Below are the code and all the weights of a small trained network. Each question names an input and a class and asks about switching units off, where a switched-off unit gives its printed mean instead of its output.

import numpy as np


def w(rows, s, z=0):
    codes = np.array(rows[::2]) - 128.0
    scale = np.full(codes.shape[1], s)
    scale[-1] = z or s
    return codes * scale


def norm(h):
    return h / np.sqrt((h * h).mean(-1, keepdims=True) + 1e-5)


def f(y):
    return y / 2 * (1 + np.tanh(0.7978845608 * (y + 0.044715 * y**3)))


def log_softmax(a):
    a = a - a.max(-1, keepdims=True)
    return a - np.log(np.exp(a).sum(-1, keepdims=True))


def net(x, mask):
    res = np.array(x, float).reshape(1, 8) / 4 @ E
    u = 0
    for l in range(2):
        y = f(norm(res) @ A[l][:, :-1].T + A[l][:, -1])
        res = res + np.where(mask[u : u + 13], y, B[l][:, -1]) @ B[l][:, :-1]
        u += 13
    return log_softmax(norm(res)[-1] @ U[:, :-1].T + U[:, -1])


A, B = {}, {}
E = w([
[122,115,128,126,138],'x0',
[124,118,127,132,137],'x1',
[186,133,253,147,167],'x2',
[135,137,124,142,116],'x3',
[126,118,124,139,135],'x4',
[39,163,177,163,93],'x5',
[133,38,152,107,63],'x6',
[123,122,133,113,137],'x7',
],0.0077)
A[0] = w([
[107,48,178,121,44,77],'L0N1',
[53,113,81,113,92,176],'L0N2',
[143,141,207,136,128,18],'L0N3',
[98,185,116,153,193,90],'L0N4',
[94,129,105,101,138,88],'L0N5',
[144,192,95,187,170,89],'L0N6',
[72,123,142,202,137,97],'L0N7',
[134,109,84,102,122,117],'L0N8',
[2,129,170,146,96,47],'L0N9',
[141,96,140,119,52,98],'L0N10',
[120,163,112,153,146,80],'L0N11',
[146,36,137,142,47,6],'L0N12',
[106,197,126,100,185,20],'L0N13',
],0.0095,0.0021)
B[0] = w([
[70,130,147,78,179,250],'L0N1',
[82,111,102,172,86,238],'L0N2',
[100,78,98,231,104,179],'L0N3',
[81,113,139,95,162,179],'L0N4',
[110,122,108,153,123,137],'L0N5',
[87,97,135,62,157,179],'L0N6',
[135,156,156,96,102,175],'L0N7',
[145,118,94,126,100,156],'L0N8',
[214,250,143,116,84,255],'L0N9',
[100,116,127,91,144,180],'L0N10',
[101,120,135,120,140,137],'L0N11',
[83,96,133,58,195,210],'L0N12',
[85,111,117,107,167,157],'L0N13',
],0.018,0.0047)
A[1] = w([
[152,80,175,101,59,171],'L1N1',
[172,65,214,224,138,86],'L1N2',
[152,157,140,135,89,56],'L1N3',
[152,163,80,168,156,165],'L1N4',
[178,161,81,180,156,144],'L1N5',
[89,158,124,104,72,180],'L1N6',
[128,116,32,164,69,51],'L1N7',
[121,78,94,134,179,154],'L1N8',
[131,125,200,123,174,75],'L1N9',
[251,105,67,74,134,41],'L1N10',
[93,175,119,117,199,4],'L1N11',
[198,90,71,99,134,71],'L1N12',
[184,80,151,119,73,104],'L1N13',
],0.013,0.0015)
B[1] = w([
[15,134,126,159,168,148],'L1N1',
[203,71,5,114,78,237],'L1N2',
[180,125,156,136,196,155],'L1N3',
[106,105,161,57,96,138],'L1N4',
[45,89,172,137,147,143],'L1N5',
[186,61,156,195,202,254],'L1N6',
[225,71,55,103,104,222],'L1N7',
[110,193,206,170,98,234],'L1N8',
[128,142,27,122,104,233],'L1N9',
[133,231,216,188,130,196],'L1N10',
[98,34,167,93,97,224],'L1N11',
[117,196,199,169,162,182],'L1N12',
[78,132,145,45,119,137],'L1N13',
],0.014,0.0044)
U = w([
[20,1,166,61,181,71],'0',
[220,14,9,190,67,255],'1',
[186,208,250,193,128,74],'2',
],0.0091,0.00091)

Each question gives the input, the list of numbers given to net, and the class t.
The units are the neurons (one row each of A and B). Each row of codes is followed by its name. A weight is (code - 128) times the scale printed after its matrix; where a second scale follows, it is the last column's (A, B and U).
mask holds one flag per neuron, layer by layer. A switched-off neuron (its flag False) gives its mean, the last column of its row in B, instead of its output. The means were averaged over made-up inputs and are rounded, as every weight is.
A unit's drop is (log p(t) with every unit on - log p(t) with that unit switched off) / (log p(t) with every unit on - log p(t) with every unit switched off).
The circuit of an input: a set's keep is (log p(t) with only the set's units on - log p(t) with every unit switched off) / (log p(t) with every unit on - log p(t) with every unit switched off). Starting from the 12 units with the biggest drops (on a tie, the unit counted first), units are removed one at a time, each time the one whose removal leaves the highest keep (on an exact tie, the one counted first), for as long as the keep stays at least 0.8.
units of the circuit, in order: the units of the circuit, biggest drop first
most important unit: the unit with the biggest drop
k most important neurons: the k neurons with the biggest drops, biggest first
drop when u is switched off: that unit's drop, to one decimal
input [6,-3,0,0,0,-5,-4,-5], class 2: most important unit : L0N1
input [3,-2,-7,-6,-2,4,-6,-2], class 1: 2 most important neurons : [L0N1 L0N2]
input [-2,1,8,2,4,7,0,0], class 1: units of the circuit, in order : [L1N2 L0N3]
input [-7,-8,7,2,-6,5,3,0], class 1: units of the circuit, in order : [L1N2 L0N3]
input [-8,0,1,-6,2,8,7,3], class 2: 4 most important neurons : [L0N9 L0N6 L0N4 L0N13]
input [8,2,4,2,-4,1,-4,4], class 0: 2 most important neurons : [L0N4 L0N13]
input [1,-3,-1,-6,-6,-2,0,-4], class 2: 3 most important neurons : [L1N10 L0N3 L0N2]
input [-1,-1,-4,2,-4,-7,7,-5], class 0: 2 most important neurons : [L0N12 L0N9]
input [8,-4,7,7,1,-7,-6,4], class 1: 3 most important neurons : [L0N9 L1N2 L0N12]
input [-8,-6,3,1,7,2,-3,0], class 0: 2 most important neurons : [L0N6 L0N4]
input [6,6,-3,0,4,3,-1,1], class 1: 4 most important neurons : [L0N2 L1N7 L0N1 L1N10]
input [-4,-4,-2,5,-1,-3,-1,-2], class 2: 2 most important neurons : [L1N10 L0N2]
input [-8,0,6,-3,4,-5,0,-5], class 1: 2 most important neurons : [L1N2 L0N9]
input [2,-6,-5,-1,8,-2,7,0], class 0: units of the circuit, in order : [L0N12]
input [2,2,-3,-7,3,-8,7,-7], class 2: drop when L0N4 is switched off : 0.1
input [6,-4,-1,2,-2,6,-4,7], class 2: drop when L0N9 is switched off : 3.4
input [2,-1,-4,5,6,8,4,-6], class 2: drop when L0N9 is switched off : 0.9
